Here is a tiny trained network, its code and every weight. The questions are about switching its units off for an input and a target symbol, where a switched-off unit gives its printed mean instead of its output.

import numpy as np


def w(rows, s, z=0):
    codes = np.array(rows[::2]) - 128.0
    scale = np.full(codes.shape[1], s)
    scale[-1] = z or s
    return codes * scale


def norm(h):
    return h / np.sqrt((h * h).mean(-1, keepdims=True) + 1e-5)


def f(y):
    return y / 2 * (1 + np.tanh(0.7978845608 * (y + 0.044715 * y**3)))


def softmax(a):
    e = np.exp(a - a.max(-1, keepdims=True))
    return e / e.sum(-1, keepdims=True)


def log_softmax(a):
    a = a - a.max(-1, keepdims=True)
    return a - np.log(np.exp(a).sum(-1, keepdims=True))


def net(x, mask):
    ids = ['Γαβεζξσω'.index(c) for c in x.split()]
    T = len(ids)
    res = E[ids] + P[:T]
    u = 0
    for l in range(2):
        q, k, v = (norm(res) @ M[l].T for M in (Q, K, V))
        z = softmax(np.where(np.tri(T) > 0, q @ k.T / 4**0.5, -1e9)) @ v
        res = res + np.where(mask[u], z, O[l][:, -1]) @ O[l][:, :-1]
        u += 1
        y = f(norm(res) @ A[l][:, :-1].T + A[l][:, -1])
        res = res + np.where(mask[u : u + 12], y, B[l][:, -1]) @ B[l][:, :-1]
        u += 12
    return log_softmax(norm(res)[-1] @ U[:, :-1].T + U[:, -1])


Q, K, V, O, A, B = {}, {}, {}, {}, {}, {}
E = w([
[137,183,42,89,171,70,91],'Γ',
[205,218,75,166,181,143,110],'α',
[54,131,221,80,155,89,157],'β',
[171,152,26,153,113,154,61],'ε',
[75,162,83,178,151,222,74],'ζ',
[148,252,153,135,122,130,101],'ξ',
[92,49,111,96,67,93,71],'σ',
[50,78,122,161,163,61,134],'ω',
],0.019)
P = w([
[140,85,202,208,189,254,25],'0',
[158,93,177,161,187,160,55],'1',
[156,101,148,113,172,109,61],'2',
[135,127,130,115,157,149,87],'3',
[127,134,118,113,146,138,97],'4',
[120,133,111,123,135,122,108],'5',
[120,132,108,133,124,113,124],'6',
[118,130,104,144,113,106,139],'7',
[119,136,99,151,100,102,154],'8',
[116,133,97,158,86,90,170],'9',
[112,134,92,162,74,85,186],'10',
[108,138,87,168,55,79,203],'11',
[101,144,85,178,51,89,223],'12',
[95,140,86,196,39,81,243],'13',
],0.0094)
Q[0] = w([
[144,124,49,146,193,123,125],'0.h0',
[192,20,166,45,152,199,242],'0.h0',
[140,107,195,200,165,86,107],'0.h0',
[28,249,49,188,178,67,103],'0.h0',
],0.011)
K[0] = w([
[122,178,152,143,107,94,127],'0.h0',
[163,124,180,102,254,159,14],'0.h0',
[61,142,101,132,161,159,130],'0.h0',
[136,142,81,151,65,110,254],'0.h0',
],0.013)
V[0] = w([
[134,25,133,222,123,54,75],'0.h0',
[71,143,200,199,46,154,2],'0.h0',
[193,112,165,57,85,48,46],'0.h0',
[88,248,154,228,63,23,82],'0.h0',
],0.007)
O[0] = w([
[171,126,45,85,182,255,203,205],'0.h0',
[151,176,142,19,133,114,156,185],'0.h0',
[178,185,192,132,109,194,199,146],'0.h0',
[100,215,147,82,65,193,86,254],'0.h0',
],0.0079,0.0055)
A[0] = w([
[122,71,116,110,131,114,112,164],'0.n0',
[105,158,104,200,109,127,142,116],'0.n1',
[39,155,140,148,143,177,74,89],'0.n2',
[140,162,114,157,132,67,116,80],'0.n3',
[155,126,204,113,99,185,103,173],'0.n4',
[67,63,106,167,170,84,179,14],'0.n5',
[79,79,138,64,89,154,184,136],'0.n6',
[172,149,82,78,110,42,152,44],'0.n7',
[112,80,58,216,169,100,83,197],'0.n8',
[133,112,157,100,122,114,248,26],'0.n9',
[93,62,158,122,72,190,43,254],'0.n10',
[75,66,166,92,158,221,127,223],'0.n11',
],0.012,0.0022)
B[0] = w([
[175,119,108,137,146,124,133,142],'0.n0',
[107,131,201,147,102,170,143,189],'0.n1',
[156,130,202,45,85,77,185,231],'0.n2',
[125,139,167,46,145,165,87,169],'0.n3',
[146,90,81,181,205,96,71,173],'0.n4',
[148,255,43,106,127,96,116,170],'0.n5',
[169,59,151,206,75,47,123,236],'0.n6',
[171,142,197,153,137,201,147,187],'0.n7',
[175,96,177,153,154,194,215,225],'0.n8',
[18,99,196,152,145,84,119,169],'0.n9',
[179,250,102,102,126,143,120,193],'0.n10',
[189,170,182,117,141,58,126,255],'0.n11',
],0.012,0.0056)
Q[1] = w([
[151,73,94,152,132,92,42],'1.h0',
[206,252,29,87,144,189,181],'1.h0',
[111,35,64,84,233,23,144],'1.h0',
[134,167,131,127,133,92,118],'1.h0',
],0.013)
K[1] = w([
[126,74,88,104,140,119,97],'1.h0',
[193,137,61,181,32,73,242],'1.h0',
[252,135,149,86,245,99,138],'1.h0',
[148,164,139,93,120,100,130],'1.h0',
],0.014)
V[1] = w([
[157,162,108,251,60,87,141],'1.h0',
[178,92,160,165,103,126,41],'1.h0',
[181,53,88,48,45,95,157],'1.h0',
[126,165,134,144,174,68,170],'1.h0',
],0.015)
O[1] = w([
[210,111,139,110,250,70,72,197],'1.h0',
[190,92,194,146,107,124,70,131],'1.h0',
[213,165,93,136,71,30,164,131],'1.h0',
[73,155,135,186,165,99,133,255],'1.h0',
],0.012,0.0071)
A[1] = w([
[67,185,110,64,66,109,2,1],'1.n0',
[161,80,135,186,128,79,174,115],'1.n1',
[151,129,60,76,112,105,83,69],'1.n2',
[76,44,184,79,80,32,134,141],'1.n3',
[75,83,111,131,142,183,139,8],'1.n4',
[144,94,160,50,160,132,132,205],'1.n5',
[138,163,147,117,128,198,111,89],'1.n6',
[112,181,168,169,143,105,169,112],'1.n7',
[163,127,132,138,94,60,88,79],'1.n8',
[162,130,143,116,201,118,84,135],'1.n9',
[51,82,182,180,130,129,161,200],'1.n10',
[69,177,8,103,215,77,166,106],'1.n11',
],0.018,0.0036)
B[1] = w([
[64,179,138,76,144,137,39,173],'1.n0',
[56,140,129,94,142,167,111,186],'1.n1',
[128,167,191,145,153,87,136,145],'1.n2',
[120,11,106,136,140,86,117,200],'1.n3',
[145,172,147,140,122,191,146,137],'1.n4',
[141,142,108,181,136,133,111,174],'1.n5',
[120,69,106,90,126,127,140,209],'1.n6',
[154,83,130,97,152,118,113,233],'1.n7',
[161,142,82,133,111,190,147,186],'1.n8',
[94,155,108,150,76,105,139,241],'1.n9',
[139,160,161,160,130,19,116,204],'1.n10',
[85,152,64,157,253,154,199,245],'1.n11',
],0.025,0.011)
U = w([
[228,213,122,190,55,88,99,177],'Γ',
[155,45,64,142,47,182,116,154],'α',
[130,52,159,185,101,11,99,169],'β',
[99,165,105,169,190,120,191,204],'ε',
[220,100,215,57,118,140,183,141],'ζ',
[152,120,241,233,128,203,97,12],'ξ',
[78,163,182,140,2,123,225,98],'σ',
[82,171,156,72,97,137,29,123],'ω',
],0.0076,0.0011)

Each question gives the input, a string of symbols that net reads in full, and the target symbol t.
The units are the heads (4 rows each of Q, K, V and O) and the neurons (one row each of A and B). Each row of codes is followed by its name. A weight is (code - 128) times the scale printed after its matrix; where a second scale follows, it is the last column's (O, A, B and U).
mask holds one flag per unit, layer by layer, with each layer's heads first. A switched-off unit (its flag False) gives its mean, the last column of its rows in O or B, instead of its output. The means were averaged over made-up inputs and are rounded, as every weight is.
A unit's drop is (log p(t) with every unit on - log p(t) with that unit switched off) / (log p(t) with every unit on - log p(t) with every unit switched off).
The circuit of an input: a set's keep is (log p(t) with only the set's units on - log p(t) with every unit switched off) / (log p(t) with every unit on - log p(t) with every unit switched off). Starting from the 12 units with the biggest drops (on a tie, the unit counted first), units are removed one at a time, each time the one whose removal leaves the highest keep (on an exact tie, the one counted first), for as long as the keep stays at least 0.8.
circuit, biggest first: the units of the circuit, biggest drop first
most important unit: the unit with the biggest drop
k most important neurons: the k neurons with the biggest drops, biggest first
top k neurons in layer l: the k neurons of layer l with the biggest drops, biggest first
input ε Γ β α ζ α ξ α Γ Γ ξ ε ζ, target ω: 2 most important neurons -> [0.n6; 1.n0]
input Γ Γ β β Γ α ξ ζ Γ σ β Γ α, target β: top 4 neurons in layer 0 -> [0.n10; 0.n1; 0.n9; 0.n3]
input β ω ξ β ξ Γ Γ, target ω: circuit, biggest first -> [0.h0; 1.n0; 0.n3]
input β ω Γ ζ Γ β α, target β: most important unit -> 0.h0
input ε σ ω Γ ε Γ α, target α: top 2 neurons in layer 0 -> [0.n3; 0.n6]
input ξ Γ ω Γ ζ ε, target ζ: 4 most important neurons -> [0.n4; 0.n6; 0.n11; 0.n8]
input ξ σ α β ζ ω σ ε α ε, target α: circuit, biggest first -> [1.n10; 1.n11]
input ξ α α, target ω: circuit, biggest first -> [1.h0; 0.n6; 1.n11]
input Γ Γ ω ω ω ζ ζ σ ε α, target Γ: 2 most important neurons -> [0.n9; 1.n11]
input ε ε ε ξ β Γ Γ α, target ξ: 3 most important neurons -> [0.n1; 0.n11; 0.n4]
input ε β Γ β σ α α, target Γ: top 3 neurons in layer 1 -> [1.n11; 1.n9; 1.n3]
input Γ ξ β β Γ β α β ξ ζ, target ω: circuit, biggest first -> [0.h0; 1.n0]
input β ω ξ σ α σ ξ, target Γ: 2 most important neurons -> [0.n6; 1.n11]
input σ ω σ ε ζ α, target α: 3 most important neurons -> [0.n3; 0.n11; 0.n2]
input σ α Γ β ζ α Γ ζ ε ζ ω Γ Γ Γ, target σ: 3 most important neurons -> [0.n11; 0.n10; 0.n1]
input Γ ξ ξ σ ξ Γ ε Γ, target α: 4 most important neurons -> [0.n6; 0.n7; 1.n6; 0.n11]
input β Γ ε β ξ α ζ Γ α, target ζ: top 4 neurons in layer 0 -> [0.n3; 0.n6; 0.n2; 0.n8]
input Γ ξ Γ α Γ, target ξ: most important unit -> 1.h0
input ξ Γ σ ξ ξ β ε α β ξ Γ ξ Γ σ, target α: 3 most important neurons -> [0.n6; 0.n10; 0.n5]
input ζ Γ β ω Γ β Γ, target β: top neuron in layer 0 -> [0.n7]
input ω σ α ω σ Γ Γ Γ Γ, target σ: top 4 neurons in layer 0 -> [0.n11; 0.n3; 0.n1; 0.n6]
input Γ α ω Γ ω Γ α α σ ζ ε ε ζ, target ζ: top 2 neurons in layer 0 -> [0.n6; 0.n2]
